[[-6.01 -1.13  0.95 -1.73  2.59  3.10 -3.99 -4.33 -1.24 -0.97]
 [ 7.40 -0.89 -1.91 -1.17 -2.19 -1.71  4.65  5.41 -2.30  0.02]
 [ 6.06 -0.26  0.51 -0.24 -2.15 -1.88  3.66  4.22 -1.20 -0.23]
 [ 6.58 -0.49 -0.64 -0.70 -2.10 -1.71  4.04  4.66 -1.89 -0.06]
 [ 7.53 -0.95 -2.03 -0.92 -2.28 -2.22  4.43  5.72 -2.26 -0.13]
 [-5.65 -1.28  0.09 -2.11  2.61  3.32 -3.74 -4.11 -1.79 -0.82]
 [-6.15 -1.27  0.33 -1.91  2.64  3.04 -4.20 -4.31 -1.75 -0.98]
 [ 7.56 -1.04 -1.88 -1.10 -2.35 -1.89  4.80  5.59 -2.10 -0.02]
 [ 7.30 -0.96 -1.96 -0.92 -2.25 -2.08  4.29  5.48 -2.40 -0.09]
 [-2.60 -1.79 -3.11 -3.00  1.76  2.66 -2.04 -1.71 -3.71 -0.53]
 [-6.01 -1.17  0.48 -2.04  2.73  3.47 -3.88 -4.44 -1.62 -0.79]] ==> 7.30

[[-1.67  1.19  0.44  2.27 -0.24  2.23 -1.11 -0.24  3.23 -3.03  3.56]
 [-0.90  1.15 -0.96  1.28  1.06  0.20  0.45  1.06 -0.72 -0.74 -1.65]
 [-0.71 -5.99  1.45 -5.52  0.53  1.20  2.86  0.53  6.04 -0.29 -0.47]
 [ 0.33  1.31  1.62 -0.10 -0.17 -1.31  0.60 -0.17 -1.75 -1.44  0.98]
 [-0.68  1.60 -1.34  1.28  1.23  0.24  0.47  1.23 -0.67 -0.81 -1.58]
 [-1.53 -0.46  1.37 -1.97  0.61 -0.69  0.18  0.61 -2.25  0.30  1.50]
 [-0.55  0.53  0.73 -1.18 -2.04  2.68 -1.85 -2.04  0.35 -0.52  0.45]
 [-1.24 -0.67  1.44 -1.82  0.74 -0.73  0.30  0.74 -1.90  0.15  1.43]
 [-0.26 -5.95  1.49 -5.30  0.78  1.35  2.97  0.78  6.00 -0.20 -0.62]
 [ 0.49  0.18  0.64  0.01  0.30 -3.05  0.65  0.30 -1.16 -2.68 -0.05]
 [ 1.15 -6.22  1.16 -4.42  1.45  1.64  3.48  1.45  6.01  0.21 -1.12]
 [-0.56  0.54  0.45 -1.25 -2.01  2.63 -1.81 -2.01  0.60 -0.37  0.69]] ==> 0.49

[[ 0.89  0.32 -1.28 -2.66  2.58 -1.70  2.40  0.16  2.19 -3.22 -1.78  2.85]
 [ 2.60 -2.49  1.32  0.66 -1.93  0.39 -1.10 -0.96  0.55  1.49  2.62 -1.52]
 [-1.34 -0.15  0.40  0.83  0.44 -0.59 -0.27  1.00  1.65 -0.08  0.41 -1.52]
 [ 0.07  3.89 -4.69 -1.97  8.13 -5.23  6.41  4.57  0.04 -4.38 -5.64  6.51]
 [-3.28  0.23 -0.81 -1.27 -1.96 -1.34  1.98 -0.61 -3.55 -4.78  1.19  2.21]
 [-2.75 -0.96 -0.35  0.81 -1.79 -0.28 -0.82 -0.76 -1.81  1.00 -1.79
   1.02]] ==> 0.07

[[ 3.94  2.11 -4.64  4.16 -4.63 -2.68 -0.17  3.95  3.48 -4.21]
 [ 4.16  2.24 -5.27  4.24 -5.19 -3.07 -0.62  3.63  4.32 -4.50]
 [ 4.13  2.08 -5.21  4.05 -4.99 -2.96 -0.49  3.40  4.54 -4.51]
 [ 3.74  1.74 -4.20  3.91 -3.98 -2.41  0.17  3.67  3.33 -3.96]
 [-2.92 -2.97  5.75 -3.72  6.05  4.06 -0.20 -4.45 -3.91  5.10]
 [-2.38 -2.66  4.50 -3.36  5.26  3.47 -0.27 -4.12 -2.73  4.15]
 [ 4.22  2.28 -4.98  4.40 -5.10 -2.89 -0.17  4.04  4.12 -4.72]
 [ 4.13  2.22 -5.22  4.18 -5.14 -3.01 -0.60  3.62  4.27 -4.47]
 [ 1.28  0.04  0.04  0.57 -0.37  0.68  0.48  0.14  1.71 -1.37]
 [-2.83 -2.86  5.81 -3.52  5.99  4.10  0.07 -4.03 -4.03  4.86]] ==> 4.13

[[ 2.06 -3.34 -1.30  0.42 -0.70  1.17  0.49  0.21 -0.96  0.91 -2.63 -0.42]
 [-2.25  2.58  4.67 -1.07  3.95 -3.27  5.01 -2.04 -2.47 -1.89  4.45 -2.36]
 [-3.20  1.79  4.14  0.51  3.34 -2.17  2.97 -0.61 -1.01 -0.20  1.91 -3.57]
 [-3.83  5.02  3.96 -0.35  3.63 -1.45  2.98  3.58  0.93 -2.69  3.13 -4.31]
 [-4.32  1.19  3.69 -1.83  2.11 -2.20 -0.18 -1.35 -2.89  1.50  0.78 -2.69]
 [ 4.18 -2.13 -1.29  2.18 -0.90  2.90 -1.89  0.00  5.16 -4.58 -5.99  1.38]
 [ 2.34  1.29  1.56 -1.32 -3.87  0.58  0.42  2.49 -2.48  2.40  2.56 -3.31]
 [ 1.06  2.90  1.57 -2.51 -1.11 -0.71 -3.53 -1.48  1.22  1.56  2.32
  -0.33]] ==> 4.18

[[-5.73 -4.42 -1.99  5.31 -1.74 -3.57]
 [-4.49  4.43  2.03 -2.77  6.29  0.96]
 [-2.00 -3.22 -1.48  1.00  1.71  0.11]
 [ 7.07 -2.32 -0.75 -1.32  6.38  3.45]
 [-5.07  2.83  6.48 -1.62 -1.83  4.24]
 [-5.33  1.35  4.89 -2.01 -3.94  1.41]
 [-2.71  1.87  1.65 -2.28 -2.20 -1.61]] ==> -5.07

[[-7.89 -2.69 -0.91 -3.79 -3.65  4.11  5.06  4.15 -1.61  4.87 -5.02 -6.54
  -1.39 -3.32  0.01]
 [-1.66 -1.92 -1.12  0.21 -0.75 -0.57  1.48  0.39  0.66  0.76 -0.23 -1.97
  -0.03 -0.84 -1.63]
 [-0.97  1.01  3.51 -5.90  0.91  3.01 -2.24 -0.71 -3.54 -1.78 -5.43 -1.18
  -4.53  1.33  2.36]
 [-4.99  2.81  1.32 -5.67 -3.72  5.83 -0.52  1.83 -5.98  3.17 -5.51 -2.02
  -1.23 -3.08  5.41]
 [ 3.42 -0.89  3.92 -1.14  3.91 -1.34 -2.49 -1.21  0.54 -5.42 -0.66  1.30
  -3.83  4.10 -2.09]] ==> -0.97
---
[  53.80  -50.54 -166.07  -83.22   66.08  106.54   24.38] → -83.22
[-1.485 -1.384 -1.142 -0.701  0.947] → -1.142
[-0.14 -1.23  0.30 -0.54  1.84 -0.23  0.22] → -0.54
[-0.01  0.10 -0.15  0.11  0.04] → -0.15
[ 145.57  153.71  129.05 -110.18   86.63  171.10  124.17] → -110.18
[-1.5  0.4  0.0  1.1  0.9  1.0 -0.5] → 1.1
[ 0.110 -0.125  0.123 -0.074  0.106 -0.148  0.136] → -0.074
---
[[-0.23  3.87  0.12  0.42]
 [ 1.27 -7.35  0.59 -0.43]
 [ 1.09 -3.74  0.53  0.30]] gives 0.12

[ 3.14 -6.01 -1.38  5.89] gives -1.38

[-7.81  4.20 -1.42  5.11] gives -1.42

[-6.55  7.26  5.51 -6.12] gives 5.51

[-2.60 -5.12 -4.83  7.73] gives -4.83

[-7.48  2.07 -8.26  0.49] gives -8.26

[7.98 1.46 3.27 0.11] gives 3.27

[ 3.26  1.98 -0.69  7.83] gives -0.69
---
array([[345, 233, 358, 351, 271, 516],
       [709, 446, 414, 634, 298, 677],
       [913, 502, 466, 684, 277, 673]]) -> 684

array([[-28,   3,  41, -12],
       [ 17,   6,  10,  17],
       [ 16,  14,  10,   9]]) -> 14

array([[ 487,  320,  447, -814,  452,  505, -938],
       [ 192,  302,  271, -842,  203,  411, -634],
       [  76,  246,  181, -144,  175,  -98, -301]]) -> 175

array([[326, 560, 736, 559, 547, 594, 486],
       [944,  14, 231, 786, 517, 823, 953],
       [232, 929, 589, 938, 117, 525, 930]]) -> 117

array([[136,  78,   9, 409, 233, 164],
       [493, 756, 438, 463, 119,  16],
       [507, 308, 409, 425, 364,  32]]) -> 425

array([[3677, 3174, 3264, 5187, 6648],
       [3833, 3974, 3799, 3023, 4431],
       [4385, 3235, 3769, 4695, 8829]]) -> 3769
